Below are the code and all the weights of a small trained network. Each question names an input and a class and asks about switching units off, where a switched-off unit gives its printed mean instead of its output.

import numpy as np


def w(rows, s, z=0):
    codes = np.array(rows[::2]) - 128.0
    scale = np.full(codes.shape[1], s)
    scale[-1] = z or s
    return codes * scale


def f(y):
    return np.maximum(y, 0)


def log_softmax(a):
    a = a - a.max(-1, keepdims=True)
    return a - np.log(np.exp(a).sum(-1, keepdims=True))


def net(x, mask):
    res = np.array(x, float).reshape(1, 4) / 4 @ E
    y = f(res @ A[0][:, :-1].T + A[0][:, -1])
    res = res + np.where(mask, y, B[0][:, -1]) @ B[0][:, :-1]
    return log_softmax(res[-1] @ U[:, :-1].T + U[:, -1])


A, B = {}, {}
E = w([
[185,161,143,89,124,131,130],'x0',
[114,87,163,158,147,241,60],'x1',
[182,156,160,242,64,167,203],'x2',
[11,247,175,138,138,142,95],'x3',
],0.015)
A[0] = w([
[225,57,161,151,76,133,168,143],'n1',
[63,157,91,121,105,30,196,243],'n2',
[159,77,81,73,82,141,126,216],'n3',
[113,224,213,219,52,171,156,31],'n4',
[33,195,124,93,113,138,145,130],'n5',
[133,103,167,128,134,249,82,199],'n6',
[141,74,124,79,210,80,104,239],'n7',
[111,162,168,141,129,186,75,62],'n8',
[158,81,87,100,132,31,232,255],'n9',
[161,34,128,140,149,164,110,142],'n10',
[89,226,151,135,108,78,125,188],'n11',
[162,171,156,247,75,173,230,171],'n12',
],0.012,0.005)
B[0] = w([
[103,145,148,165,87,151,152,220],'n1',
[165,139,41,120,98,135,77,225],'n2',
[134,66,173,115,104,123,119,196],'n3',
[139,65,66,154,162,41,143,219],'n4',
[115,149,128,89,178,153,105,212],'n5',
[73,41,249,168,163,118,133,201],'n6',
[137,39,150,112,114,117,41,218],'n7',
[53,86,155,160,129,75,81,177],'n8',
[24,138,87,162,57,72,120,251],'n9',
[234,116,142,118,135,217,181,187],'n10',
[141,119,52,57,187,110,68,213],'n11',
[179,160,69,225,142,107,186,241],'n12',
],0.011,0.023)
U = w([
[119,61,157,165,102,11,137,192],'0',
[122,180,105,43,140,157,109,197],'1',
[172,55,188,94,136,187,161,155],'2',
[28,140,219,77,171,125,135,138],'3',
[95,179,118,178,42,121,217,146],'4',
[172,164,69,118,173,94,189,25],'5',
[180,131,197,204,135,190,224,4],'6',
],0.012,0.0028)

Each question gives the input, the list of numbers given to net, and the class t.
The units are the neurons (one row each of A and B). Each row of codes is followed by its name. A weight is (code - 128) times the scale printed after its matrix; where a second scale follows, it is the last column's (A, B and U).
mask holds one flag per neuron, in row order. A switched-off neuron (its flag False) gives its mean, the last column of its row in B, instead of its output. The means were averaged over made-up inputs and are rounded, as every weight is.
A unit's drop is (log p(t) with every unit on - log p(t) with that unit switched off) / (log p(t) with every unit on - log p(t) with every unit switched off).
unit that matters most: the unit with the biggest drop
top k neurons: the k neurons with the biggest drops, biggest first
drop when u is switched off: that unit's drop, to one decimal
input [7,3,5,0], class 6: unit that matters most -> n9
input [-5,3,5,0], class 6: top 2 neurons -> n9, n12
input [-2,1,0,1], class 3: top 2 neurons -> n12, n4
input [0,-8,8,1], class 5: top 3 neurons -> n4, n11, n12
input [3,-3,6,1], class 5: top 2 neurons -> n4, n12
input [-3,-4,1,-4], class 4: top 2 neurons -> n4, n6
input [-4,-8,6,-1], class 4: drop when n9 is switched off -> 0.2
input [7,2,-6,8], class 3: drop when n8 is switched off -> 0.1
input [-7,-4,6,-1], class 4: drop when n7 is switched off -> 0.0
input [6,3,-1,-4], class 2: drop when n12 is switched off -> 0.1
